Moves between units:
state | ku ve fo na vu ga
Fov | - Vuk Puv - Lir Toz
Mer | - Siz Goz Tup Lum -
Zil | Lir Dof Mut - Puv Pib
Bub | Vun Puv Zem - Fiv Sek
Puv | Fov Tul Guf - Zil Dat
Zif | Gup Kir - Lib Lut -
Zod | Sef Bok Lib Tul Buv Gup
Zot | Kal Lut - Por Vug -
Tev | Lun Kal Tob Lif Sos -
Zup | Sos Vug - Sul Tob -
Nor | - Vun Zit - Sez Lam
Lam | - Gar Bok Nor Sug Dad
Ror | Rof Tuz - - Fum Kef
Lib | Zod Gen - Geb Mek Zif
Sug | - Faf Sor Sez Lam Siz
Rof | Sez Fiv Ror - Zit Sor
Vun | - Fov Bub - Fuf Gar
Zem | Bub Guf - - Tuz Sul
Gar | - Toz Sek Vun Faf Zoz
Sef | - Lam Zod Vuk Tup Lum
Sos | Zoz Sep Zup Sek Tev -
Zoz | - Vul Sos Gar Lun -
Bem | Dad Sos Kir Bok Sal -
Bek | - Tup Pib Lir Toz Kot
Vul | - Lum Sep Toz Kot -
Gup | Lum Bem Zif Zod Goz -
Por | Pib Mek - Mut Lof Zot
Sek | Gar Dat Sul Bub Lif Sos
Geb | Tul Fum - - Nek Lib
Kot | - Mer Kal Bek Vul -
Vug | Sep Zif - Lof Zot -
Lif | Faf Pib Zul Fiv Sek Tev
Goz | Mer Sal Lut Buv Gup -
Faf | - Bek Lif Fuf Gar Lun
Lut | Goz Pid - Mek Zif -
Sep | Vul Gup Vug Dat Kal -
Gab | - Sez Dof - Vuk Tup
Lum | - Dad Gup Sef Mer -
Kef | Sor Zul - Ror Gen Pid
Fuf | - Lir Fiv - Vun Faf
Bok | Lam Sek Gen Zit Sor Bem
Zit | Nor Bub Fum - Rof Bok
Lun | - Kot Tev Faf Zoz -
Vuk | - Nor Tul - Gab Sef
Pib | Bek Buv Por Zil Dat Kal
Dof | Gab Rof Nek - Tul Buv
Sal | Siz Tev Pid Sor Bem -
Toz | - Sef Dat Fov Bek Vul
Lof | Dat Lib - Guf Por Vug
Zul | Lif Por - Tuz Sul Tob
Buv | Tup Sor Mek Dof Zod Goz
Nek | Dof Ror - - Geb Mek
Sez | - Fuf Rof - Nor Sug
Mut | Zil Nek - - Guf Por
Sor | Sug Lif Kef Rof Bok Sal
Tob | Tev Zot - Zul Zup -
Sul | Sek Lof - Zem Zul Zup
Fiv | Fuf Zil Tuz - Bub Lif
Siz | - Lun Sal Sug Dad -
Pid | Sal Tob - Kef Kir -
Kal | Kot Goz Zot Pib Sep -
Kir | Bem Zup - Gen Pid -
Lir | - Gab Zil - Fov Bek
Mek | Buv Kef - Nek Lib Lut
Tuz | Fiv Mut - - Zem Zul
Fum | Zit Zem - - Ror Gen
Guf | Puv Geb - - Mut Lof
Dat | Toz Zod Lof Puv Pib Sep
Tup | - Sug Buv Gab Sef Mer
Gen | Bok Sul - Fum Kef Kir
Tul | Vuk Zit Geb - Dof Zod
Dad | - Zoz Bem Lam Siz -

In the rows, zero is written as 42.

The rows follow the links: the fewer symbols apart two units are, the more alike their rows tend to be.

Each row is also shifted at random along 7 hidden directions that mean nothing.

Some units, each with a row of numbers:
Puv	[ 50  52  30  50  37  41  36  40  45  40  43  45  49  41  42  40  45  43  43  38  43  42  44  47  35  43  46  40  40  48  38  35  38  55  43  38  39  38  49  43  39  43  47  42  43  38  50  51  42  47  36  49  35  53  39  47  43  33  46  54  38  34]
Sek	[ 46  45  43  42  45  39  42  39  39  48  46  47  36  36  48  36  40  34  31  39  36  42  39  49  36  42  41  44  39  41  42  39  41  42  37  42  47  39  38  43  42  48  39  45  48  39  35  36  51  44  44  47  31  27  46  43  40  41  48  39  37  43]
Vuk	[ 44  39  39  46  43  44  38  42  45  43  48  34  46  46  39  43  37  45  51  45  44  35  35  45  41  47  50  37  37  41  38  32  36  40  43  39  36  39  53  43  40  38  44  32  46  45  48  46  36  50  48  40  43  53  42  36  35  44  44  52  39  37]
Bek	[ 43  40  40  36  39  45  40  37  43  40  38  45  48  46  39  49  41  47  51  43  42  38  43  40  39  37  47  39  41  45  37  41  44  49  46  34  32  45  51  37  52  38  40  41  39  42  45  53  40  49  34  39  44  51  40  39  40  39  45  43  43  37]
Tev	[ 39  40  48  36  40  41  43  40  35  45  40  46  39  34  47  39  45  39  38  38  42  46  47  37  43  37  39  44  40  41  46  49  51  41  38  36  43  47  26  35  47  43  30  57  45  38  37  29  49  28  41  41  40  26  46  44  40  39  45  35  36  44]
Gen	[ 51  47  41  44  47  37  47  49  42  41  47  37  36  40  49  38  42  31  33  44  36  43  42  45  45  42  35  45  43  36  39  41  39  33  41  55  52  42  41  47  31  43  45  44  43  37  39  42  52  43  53  40  43  34  47  41  38  47  38  37  40  46]
Gar	[ 41  37  39  42  45  47  38  30  41  45  44  47  39  45  41  47  38  43  39  41  35  30  39  50  30  40  42  37  38  40  34  39  41  43  46  36  42  35  52  36  48  47  36  31  50  44  38  43  44  50  35  44  32  42  47  43  43  51  43  43  41  40]
Lir	[ 55  38  39  43  39  43  46  37  33  47  36  49  41  45  40  41  43  47  49  46  48  43  37  42  45  40  45  37  42  46  44  33  49  49  41  43  45  41  33  34  49  43  38  58  29  38  45  58  47  37  30  43  39  40  37  38  44  33  43  44  42  40]
Lut	[ 30  39  50  41  41  42  39  49  46  38  34  40  43  38  38  43  42  46  44  41  46  46  47  38  41  39  42  48  43  43  40  50  43  40  42  41  46  48  42  53  43  41  43  33  45  42  40  44  39  39  44  44  52  47  37  41  45  41  39  40  47  46]
Por	[ 58  46  46  38  37  36  48  50  45  41  41  44  41  33  40  43  47  38  43  47  38  48  45  34  39  38  40  48  50  45  50  47  43  40  36  46  41  44  38  45  42  39  51  41  43  38  46  39  42  45  41  48  44  32  38  45  48  43  43  37  45  46]
Mek	[ 53  45  46  43  42  34  42  49  42  41  33  39  41  40  43  35  45  48  41  41  50  50  49  44  39  37  47  46  42  48  41  38  49  48  45  47  47  48  29  56  43  44  35  61  44  40  38  61  59  40  34  45  50  46  39  38  31  30  42  45  46  48]
Vug	[ 48  44  41  40  42  44  40  46  48  34  49  35  46  40  45  36  44  33  35  35  38  46  44  34  47  36  42  39  36  34  49  45  38  38  33  42  45  43  32  45  36  39  46  54  42  35  41  34  54  41  54  37  50  40  38  42  39  41  47  41  36  47]
Tuz	[ 43  47  44  38  36  34  41  44  37  48  40  48  39  37  46  37  52  45  45  37  47  49  45  36  43  40  40  48  45  52  51  42  49  53  38  50  42  41  34  39  38  44  39  54  42  41  42  35  44  35  35  43  37  36  45  50  48  36  40  44  41  46]
Tob	[ 42  44  46  36  36  37  39  46  48  42  36  41  45  37  40  48  47  41  38  40  38  44  52  42  38  42  37  52  43  49  40  49  45  42  44  37  43  45  48  44  47  45  35  38  53  39  42  39  43  41  37  44  44  40  42  45  47  41  43  36  43  49]
Fiv	[ 56  52  42  41  34  40  39  34  40  50  36  54  39  43  41  47  49  45  48  41  43  43  44  37  35  45  37  49  48  57  48  43  46  53  44  39  33  43  58  32  44  40  42  33  46  48  45  20  22  44  29  46  32  39  46  46  54  48  38  46  40  41]
Sug	[ 27  45  49  35  40  47  36  44  46  38  48  36  52  41  44  44  40  35  53  41  30  39  47  39  41  42  45  40  32  44  39  41  41  42  55  36  21  48  57  37  48  21  40  32  49  48  53  33  34  47  49  36  49  48  46  34  32  44  37  45  34  35]
Faf	[ 36  29  46  34  46  41  46  35  30  52  43  48  44  50  34  49  39  50  48  48  40  35  32  35  51  41  40  36  41  35  42  39  47  35  39  44  42  47  37  32  41  48  42  46  28  42  33  47  40  43  36  34  39  41  42  40  45  38  45  33  46  48]
Toz	[ 32  41  40  40  43  51  41  30  39  41  46  49  35  45  48  39  42  39  35  34  42  35  41  43  35  39  46  33  44  42  46  38  41  47  39  37  41  36  38  35  40  46  43  49  42  44  40  39  43  42  42  45  38  38  37  45  45  39  44  45  41  33]
Zoz	[ 47  35  41  44  46  43  41  36  37  44  44  43  42  45  42  42  35  45  36  36  41  39  39  48  42  40  43  36  34  35  39  43  42  39  40  36  46  40  37  35  49  48  38  51  42  38  33  45  51  36  43  39  35  38  46  45  38  41  47  38  35  42]
Gup	[ 46  41  43  43  46  46  36  39  42  33  33  43  36  48  42  44  37  50  34  35  53  38  44  51  38  48  46  39  52  47  37  45  37  47  44  33  48  39  39  49  43  56  44  40  40  48  35  41  36  35  33  49  36  42  38  48  51  38  37  36  50  38]
Sor	[ 37  41  46  40  46  38  50  44  34  44  39  43  35  40  46  37  39  36  44  44  38  43  47  41  48  35  39  44  38  40  39  39  49  38  44  49  47  45  33  43  44  40  34  52  39  41  40  49  54  34  40  40  48  31  44  38  40  44  37  36  40  45]
Sez	[ 52  42  42  46  44  43  45  41  37  45  43  46  41  55  48  37  45  43  50  35  42  36  45  45  44  38  43  43  33  44  45  34  47  51  47  40  33  42  43  33  41  33  34  58  37  46  45  38  41  37  35  37  42  51  47  40  44  41  35  48  39  37]
Vul	[ 32  45  41  38  42  52  37  35  45  37  43  44  39  39  49  42  35  37  34  36  42  34  47  44  37  42  48  36  41  39  44  42  39  39  39  31  43  35  38  37  46  41  43  43  48  42  42  28  46  40  46  47  40  35  40  45  43  43  45  42  38  37]
Zil	[ 40  37  36  37  32  40  50  36  34  47  36  53  32  44  39  45  48  46  46  50  40  41  35  34  47  37  37  38  54  43  51  43  48  34  34  51  52  33  38  36  39  46  48  40  30  47  44  46  43  38  41  46  41  30  37  41  54  52  45  40  50  48]
Zit	[ 34  44  35  51  42  39  56  47  39  42  45  42  48  31  36  37  46  37  48  50  41  51  31  49  59  54  42  39  51  32  39  40  40  33  37  60  49  45  31  48  34  44  53  37  31  40  44  46  32  40  42  48  34  27  40  38  46  25  42  45  40  37]
Sep	[ 44  39  40  39  42  48  42  38  41  34  43  42  45  38  36  47  42  38  36  43  38  37  37  41  47  45  40  38  47  37  43  52  37  31  35  38  49  41  43  39  42  45  54  31  37  45  40  31  35  43  51  40  41  33  36  44  52  44  49  33  47  40]
Pib	[ 26  43  44  29  32  45  44  37  41  39  37  46  26  37  50  39  43  42  38  39  38  40  49  37  33  28  45  39  48  46  47  42  47  47  37  37  45  36  35  36  50  40  35  53  50  43  43  46  56  39  38  49  44  31  37  41  42  51  43  42  44  45]
Mut	[ 38  49  39  35  34  39  41  51  46  46  44  38  35  38  47  31  49  37  42  45  30  44  47  30  37  33  39  43  39  48  52  42  45  37  39  44  43  32  51  40  38  27  37  38  53  40  48  36  55  42  55  42  53  39  42  40  34  62  44  48  35  48]

Where do the symbols, taken in turn from left to right, take each start?
Answers are names.
[ 23  43  35  40  37  42  40  37  40  50  44  47  41  39  37  43  45  43  43  42  44  43  31  46  38  51  43  43  51  44  46  42  40  42  36  48  40  36  48  37  34  50  46  29  43  41  42  33  30  44  39  47  27  36  46  49  47  46  47  44  41  42]
fo ga ga na: Sul
[ 27  42  40  46  44  35  40  49  47  41  48  38  54  43  45  37  42  40  35  37  38  51  40  40  44  39  46  47  39  38  43  39  40  47  38  48  38  46  36  44  34  47  40  54  42  35  38  46  50  45  45  34  41  53  41  49  34  27  48  43  40  46]
ku ku fo na vu: Fiv
[ 26  43  44  32  39  46  39  47  44  38  38  36  37  44  41  48  44  43  38  40  38  41  49  30  40  35  41  42  45  44  53  50  39  37  41  39  44  38  45  40  42  42  44  40  44  44  43  32  41  40  49  42  52  43  40  44  46  55  42  35  50  51]
ve ve na ku vu: Bok
[ 75  56  38  51  32  34  43  46  43  41  38  44  40  30  47  34  47  38  40  38  43  50  46  49  36  46  42  47  47  50  43  40  42  49  39  43  48  40  35  47  39  49  45  44  50  37  44  48  48  41  34  57  36  32  37  45  42  33  44  50  35  39]
vu vu ve: Geb
[ 37  40  41  39  41  39  45  46  32  45  38  41  32  37  43  30  44  43  47  50  40  45  40  35  44  39  47  42  41  37  50  31  51  29  39  50  49  39  30  44  40  36  38  42  43  46  43  50  56  38  43  47  49  32  41  30  34  53  44  46  39  42]
ga vu vu na vu fo: Geb
[ 22  43  38  47  46  51  39  36  41  37  40  42  45  45  39  46  38  49  44  41  55  38  36  54  35  51  54  39  48  42  32  42  34  49  43  37  34  47  42  43  44  49  50  34  39  47  39  48  25  48  31  49  37  48  37  42  47  30  40  46  47  31]
ve ve ve fo ga vu: Kal
[ 59  45  37  49  43  43  46  38  39  43  52  44  46  37  41  37  42  35  52  42  38  43  36  47  51  48  40  36  37  36  42  39  40  38  45  44  38  41  42  38  39  32  44  32  42  42  48  36  35  43  46  40  36  35  46  34  39  39  39  48  35  31]
ve vu ve fo: Zil
[ 55  43  46  46  40  40  42  48  46  34  43  31  48  30  39  39  41  37  42  43  38  51  41  43  46  47  42  45  48  33  39  51  33  32  39  46  44  52  35  54  38  42  50  35  41  38  41  40  38  42  52  42  46  38  38  40  39  34  39  38  42  44]
na ga ve na: Gen
[ 30  42  37  43  38  41  45  36  35  47  39  49  50  40  36  45  44  49  52  48  43  47  35  46  44  45  46  40  45  42  41  36  51  48  41  41  37  47  40  37  45  46  42  47  33  39  44  52  36  38  27  42  33  44  46  40  44  26  45  44  41  38]
ga na fo ga ku ga: Lun
[ 16  44  33  40  39  48  40  42  46  39  45  38  46  31  41  41  40  39  37  42  39  45  37  41  35  44  50  34  47  35  40  39  37  39  36  43  48  40  34  47  39  45  48  43  37  40  40  58  51  51  46  48  42  39  32  41  40  37  54  46  44  41]
fo na ga ga: Vug
[ 59  49  42  47  44  39  39  40  45  38  39  42  38  46  46  40  37  46  39  37  52  43  42  53  32  47  47  41  47  44  37  37  33  49  44  37  35  38  45  51  42  48  45  40  46  46  41  42  39  45  38  49  38  44  39  44  41  35  36  46  45  34]
vu ku ve vu vu ga: Siz
[ 23  40  48  39  42  34  41  50  42  47  43  41  45  46  42  43  47  42  39  41  38  47  43  33  41  35  39  49  38  44  47  44  45  47  39  42  38  46  46  41  40  42  35  55  44  38  44  41  48  47  43  33  46  52  47  43  38  39  45  42  44  53]
na vu vu ga ve: Por
[ 63  35  40  49  54  43  48  35  36  41  47  47  39  60  50  40  39  40  40  32  44  34  41  49  47  45  44  35  34  36  39  32  44  48  43  42  40  44  31  34  38  44  36  68  28  43  35  47  51  38  38  37  37  49  46  41  40  32  36  39  39  34]
ga ve ve ve vu: Mer
[ 40  41  34  36  41  47  46  33  35  48  47  47  34  39  45  42  44  39  40  45  37  35  32  41  41  43  41  35  44  39  48  40  44  34  37  46  40  31  47  32  37  40  41  30  44  48  41  25  36  41  45  41  33  27  47  38  47  58  42  42  36  41]
fo ga fo ga ve: Vug
[ 56  38  47  34  40  37  48  37  41  47  43  49  45  39  38  47  44  44  47  47  34  40  41  35  40  37  35  48  46  42  42  45  47  41  42  44  39  47  49  37  44  43  39  34  42  44  41  42  36  45  40  36  39  39  47  43  43  44  44  33  46  49]
na ku ga na vu vu: Fuf
[ 47  45  35  47  40  38  38  39  39  41  37  44  29  36  46  34  39  43  40  42  47  41  42  52  36  48  47  43  46  46  37  33  46  43  41  44  51  31  38  49  42  44  39  32  52  45  43  47  45  40  43  62  37  29  41  40  37  48  40  50  43  37]
ga vu na ga na: Dof
